Below is a small trained network, with its code and all its weights. Each question gives an input and a class and asks what happens when units are switched off, that is, made to give their printed mean instead of their output.

import numpy as np


def w(rows, s, z=0):
    codes = np.array(rows[::2]) - 128.0
    scale = np.full(codes.shape[1], s)
    scale[-1] = z or s
    return codes * scale


def f(y):
    return np.maximum(y, 0)


def log_softmax(a):
    a = a - a.max(-1, keepdims=True)
    return a - np.log(np.exp(a).sum(-1, keepdims=True))


def net(x, mask):
    res = np.array(x, float).reshape(1, 8) / 4 @ E
    y = f(res @ A[0][:, :-1].T + A[0][:, -1])
    res = res + np.where(mask, y, B[0][:, -1]) @ B[0][:, :-1]
    return log_softmax(res[-1] @ U[:, :-1].T + U[:, -1])


A, B = {}, {}
E = w([
[163,26,24,158,83,197,21],'x0',
[99,191,125,116,60,73,94],'x1',
[21,54,33,221,211,81,196],'x2',
[224,119,119,146,130,4,145],'x3',
[202,235,174,208,182,102,145],'x4',
[139,97,127,218,157,155,102],'x5',
[151,68,161,63,234,199,204],'x6',
[76,171,45,69,172,73,59],'x7',
],0.0037)
A[0] = w([
[110,210,131,143,179,117,148,138],'neuron 1',
[140,123,143,116,129,125,127,82],'neuron 2',
[80,149,122,168,52,144,146,169],'neuron 3',
[134,132,42,124,105,143,97,162],'neuron 4',
[133,118,122,115,136,139,145,76],'neuron 5',
[155,132,55,129,127,140,83,133],'neuron 6',
[74,165,145,82,117,129,117,245],'neuron 7',
[86,68,128,131,155,252,127,209],'neuron 8',
[123,118,126,128,123,147,127,180],'neuron 9',
[145,126,80,129,125,136,101,87],'neuron 10',
[61,180,132,57,114,130,107,191],'neuron 11',
[94,135,125,146,49,122,164,167],'neuron 12',
[140,183,136,219,126,154,71,181],'neuron 13',
[98,204,140,138,187,115,139,107],'neuron 14',
[135,124,136,121,178,136,189,107],'neuron 15',
[180,159,185,100,82,168,133,175],'neuron 16',
[178,158,207,99,85,168,120,201],'neuron 17',
],0.016,0.0011)
B[0] = w([
[114,114,169,96,117,152,191,203],'neuron 1',
[122,131,123,130,110,130,132,141],'neuron 2',
[157,141,89,175,117,113,85,192],'neuron 3',
[134,129,92,122,159,146,65,191],'neuron 4',
[148,141,152,139,128,129,134,144],'neuron 5',
[110,135,90,137,151,119,74,184],'neuron 6',
[131,125,82,117,105,122,78,186],'neuron 7',
[104,126,171,48,252,127,125,255],'neuron 8',
[124,141,131,109,141,130,126,150],'neuron 9',
[120,144,108,118,146,130,94,163],'neuron 10',
[131,131,67,122,89,128,62,199],'neuron 11',
[134,138,96,177,138,142,92,182],'neuron 12',
[153,127,132,200,65,113,180,227],'neuron 13',
[128,109,168,72,117,134,187,200],'neuron 14',
[142,143,167,179,126,123,172,191],'neuron 15',
[113,115,117,70,39,133,169,232],'neuron 16',
[112,118,118,53,29,120,167,246],'neuron 17',
],0.027,0.0081)
U = w([
[198,152,119,254,103,106,121,254],'0',
[102,145,68,126,180,136,15,115],'1',
[134,113,120,97,2,139,156,70],'2',
[102,96,242,97,174,149,196,64],'3',
],0.0071,0.00095)

Each question gives the input, the list of numbers given to net, and the class t.
The units are the neurons (one row each of A and B). Each row of codes is followed by its name. A weight is (code - 128) times the scale printed after its matrix; where a second scale follows, it is the last column's (A, B and U).
mask holds one flag per neuron, in row order. A switched-off neuron (its flag False) gives its mean, the last column of its row in B, instead of its output. The means were averaged over made-up inputs and are rounded, as every weight is.
A unit's drop is (log p(t) with every unit on - log p(t) with that unit switched off) / (log p(t) with every unit on - log p(t) with every unit switched off).
The circuit of an input: a set's keep is (log p(t) with only the set's units on - log p(t) with every unit switched off) / (log p(t) with every unit on - log p(t) with every unit switched off). Starting from the 12 units with the biggest drops (on a tie, the unit counted first), units are removed one at a time, each time the one whose removal leaves the highest keep (on an exact tie, the one counted first), for as long as the keep stays at least 0.8.
circuit, biggest first: the units of the circuit, biggest drop first
unit that matters most: the unit with the biggest drop
k most important neurons: the k neurons with the biggest drops, biggest first
drop when u is switched off: that unit's drop, to one decimal
input [8,-6,3,3,4,5,-3,-6], class 0: unit that matters most : neuron 13
input [-4,-5,2,8,3,-3,-1,-6], class 3: circuit, biggest first : neuron 11; neuron 13
input [5,-2,4,5,8,2,3,2], class 0: circuit, biggest first : neuron 8; neuron 17
input [-1,-8,1,2,4,0,-5,7], class 3: 3 most important neurons : neuron 17; neuron 16; neuron 11
input [-2,3,-2,-3,2,7,7,-8], class 3: 2 most important neurons : neuron 8; neuron 11
input [1,2,2,7,-3,7,-8,2], class 0: 2 most important neurons : neuron 8; neuron 13
input [1,-3,-1,-4,5,-5,3,5], class 3: 4 most important neurons : neuron 17; neuron 16; neuron 13; neuron 3
input [5,8,6,6,0,5,0,-3], class 1: 2 most important neurons : neuron 15; neuron 4
input [-4,-1,8,8,-2,-8,1,5], class 3: 2 most important neurons : neuron 17; neuron 16
input [1,0,5,2,-1,0,-4,0], class 1: 2 most important neurons : neuron 13; neuron 15
input [-4,8,8,-4,-4,-7,5,-3], class 1: drop when neuron 16 is switched off : 0.1
input [-4,-3,0,8,-8,5,-5,-7], class 0: drop when neuron 8 is switched off : 0.3
input [7,4,5,-8,8,6,-1,-5], class 0: drop when neuron 8 is switched off : -0.1
input [2,-6,6,5,5,-1,-6,-2], class 0: unit that matters most : neuron 17
